Below are the code and all the weights of a small trained network. Each question names an input and a target symbol and asks about switching units off, where a switched-off unit gives its printed mean instead of its output.

import numpy as np


def w(rows, s, z=0):
    codes = np.array(rows[::2]) - 128.0
    scale = np.full(codes.shape[1], s)
    scale[-1] = z or s
    return codes * scale


def f(y):
    return np.maximum(y, 0)


def softmax(a):
    e = np.exp(a - a.max(-1, keepdims=True))
    return e / e.sum(-1, keepdims=True)


def log_softmax(a):
    a = a - a.max(-1, keepdims=True)
    return a - np.log(np.exp(a).sum(-1, keepdims=True))


def net(x, mask):
    ids = ['ΔΛΣΩεζημφ'.index(c) for c in x.split()]
    T = len(ids)
    res = E[ids] + P[:T]
    r = res
    for j in range(2):
        rows = slice(2 * j, 2 * j + 2)
        q, k, v = (r @ M[0][rows].T for M in (Q, K, V))
        z = softmax(np.where(np.tri(T) > 0, q @ k.T / 2**0.5, -1e9)) @ v
        o = O[0][rows]
        res = res + np.where(mask[j], z, o[:, -1]) @ o[:, :-1]
    y = f(res @ A[0][:, :-1].T + A[0][:, -1])
    res = res + np.where(mask[2:6], y, B[0][:, -1]) @ B[0][:, :-1]
    return log_softmax(res[-1] @ U[:, :-1].T + U[:, -1])


Q, K, V, O, A, B = {}, {}, {}, {}, {}, {}
E = w([
[142,114,127,78,113,171],'Δ',
[125,176,110,88,105,166],'Λ',
[126,126,128,68,142,103],'Σ',
[162,89,108,96,159,97],'Ω',
[167,79,134,112,129,121],'ε',
[148,183,70,92,123,161],'ζ',
[106,195,106,108,178,4],'η',
[169,169,108,173,75,175],'μ',
[101,194,169,152,97,66],'φ',
],0.02)
P = w([
[101,99,137,137,143,121],'0',
[154,169,181,145,157,143],'1',
[157,164,165,114,119,113],'2',
[50,73,102,181,126,113],'3',
[102,101,98,101,93,73],'4',
[184,201,191,106,136,132],'5',
[171,171,155,68,95,79],'6',
[31,61,63,132,69,46],'7',
[123,99,74,71,60,56],'8',
[250,184,161,17,95,98],'9',
[153,162,133,29,79,63],'10',
[164,86,112,108,74,59],'11',
],0.012)
Q[0] = w([
[184,170,195,129,186,149],'head 0',
[81,121,138,183,186,167],'head 0',
[10,88,78,215,197,174],'head 1',
[190,187,226,137,253,181],'head 1',
],0.02)
K[0] = w([
[56,89,80,154,115,130],'head 0',
[104,128,154,149,202,168],'head 0',
[139,161,193,155,232,180],'head 1',
[3,68,63,187,134,147],'head 1',
],0.024)
V[0] = w([
[230,124,36,249,135,144],'head 0',
[97,114,47,26,217,169],'head 0',
[223,20,155,197,199,48],'head 1',
[150,251,17,168,236,54],'head 1',
],0.016)
O[0] = w([
[213,47,69,170,104,130,67],'head 0',
[103,130,62,74,142,156,152],'head 0',
[75,193,133,25,61,13,48],'head 1',
[246,237,141,32,164,101,255],'head 1',
],0.012,0.0096)
A[0] = w([
[192,184,126,102,157,135,20],'neuron 0',
[86,100,100,169,62,108,110],'neuron 1',
[100,249,45,189,44,198,133],'neuron 2',
[158,149,140,90,126,88,2],'neuron 3',
],0.011,0.0062)
B[0] = w([
[70,22,135,155,178,34,253],'neuron 0',
[88,165,101,112,124,1,154],'neuron 1',
[241,18,163,141,200,162,162],'neuron 2',
[101,205,70,233,31,244,197],'neuron 3',
],0.0095,0.03)
U = w([
[85,108,168,126,96,147,3],'Δ',
[131,183,145,127,140,186,4],'Λ',
[121,189,194,36,159,154,131],'Σ',
[134,167,114,72,86,170,212],'Ω',
[122,127,185,60,88,111,158],'ε',
[147,132,97,44,139,129,176],'ζ',
[116,193,114,108,163,121,58],'η',
[187,130,152,127,67,112,162],'μ',
[151,186,254,129,118,103,228],'φ',
],0.0067,0.0046)

Each question gives the input, a string of symbols that net reads in full, and the target symbol t.
The units are the heads (2 rows each of Q, K, V and O) and the neurons (one row each of A and B). Each row of codes is followed by its name. A weight is (code - 128) times the scale printed after its matrix; where a second scale follows, it is the last column's (O, A, B and U).
mask holds one flag per unit, heads first, then neurons. A switched-off unit (its flag False) gives its mean, the last column of its rows in O or B, instead of its output. The means were averaged over made-up inputs and are rounded, as every weight is.
A unit's drop is (log p(t) with every unit on - log p(t) with that unit switched off) / (log p(t) with every unit on - log p(t) with every unit switched off).
The circuit of an input: a set's keep is (log p(t) with only the set's units on - log p(t) with every unit switched off) / (log p(t) with every unit on - log p(t) with every unit switched off). Starting from all 6 units, units are removed one at a time, each time the one whose removal leaves the highest keep (on an exact tie, the one counted first), for as long as the keep stays at least 0.8.
circuit, biggest first: the units of the circuit, biggest drop first
most important unit: the unit with the biggest drop
k most important neurons: the k neurons with the biggest drops, biggest first
which heads matter: for each layer, one digit per head in row order, 1 if its drop is at least 0.15 and else 0, layers parted by /
input ζ η Σ Λ ε Δ ζ η, target Δ: which heads matter : 01
input Ω ζ ε η ζ Λ Δ ζ, target Λ: circuit, biggest first : [head 1]
input Λ ζ φ φ ε ζ φ Δ Δ η Ω, target Δ: which heads matter : 01
input μ ζ η Ω μ, target η: 2 most important neurons : [neuron 0; neuron 3]
input μ Σ ε Δ ζ Ω η, target ζ: which heads matter : 11
input ζ φ μ, target ζ: circuit, biggest first : [neuron 3; head 0]
input Λ ζ ζ ζ Σ ζ, target ζ: 3 most important neurons : [neuron 3; neuron 0; neuron 2]
input ε ζ η ζ μ η φ, target μ: which heads matter : 10
input φ φ Ω μ φ ε Ω ε ε Δ, target ε: circuit, biggest first : [head 1; neuron 3]
input Δ Σ Σ Δ Σ Σ Λ ζ, target Σ: which heads matter : 10
input Ω μ Ω ζ ζ, target Ω: which heads matter : 01
input μ Λ η Δ μ Σ Ω Λ Δ φ, target Λ: 2 most important neurons : [neuron 0; neuron 1]
input ε φ Δ η Ω μ ε Ω Λ ζ, target Ω: circuit, biggest first : [head 1; neuron 3]
input μ Σ μ ζ ε Ω φ, target ε: circuit, biggest first : [head 1]
input Σ Ω Σ η Ω Σ, target η: circuit, biggest first : [neuron 0; neuron 3; head 1]
input Δ ε Ω ε η ζ Ω φ ζ Λ Ω Σ, target Λ: which heads matter : 01
input φ φ Ω Λ φ Ω, target Λ: 2 most important neurons : [neuron 0; neuron 1]
input μ Δ Ω Δ ζ Ω Λ, target ζ: 2 most important neurons : [neuron 3; neuron 0]
input μ η μ Σ ζ η ε, target ζ: circuit, biggest first : [head 0; neuron 3]
input Ω ε Λ Σ Σ Λ μ ζ ζ ζ Δ, target ζ: most important unit : head 0
input μ ε η η ζ Ω, target η: 2 most important neurons : [neuron 0; neuron 3]
input Δ Λ ε ζ μ ζ ζ, target μ: which heads matter : 10
input Ω ζ Λ ζ Λ Λ ζ Σ φ Ω, target φ: which heads matter : 10
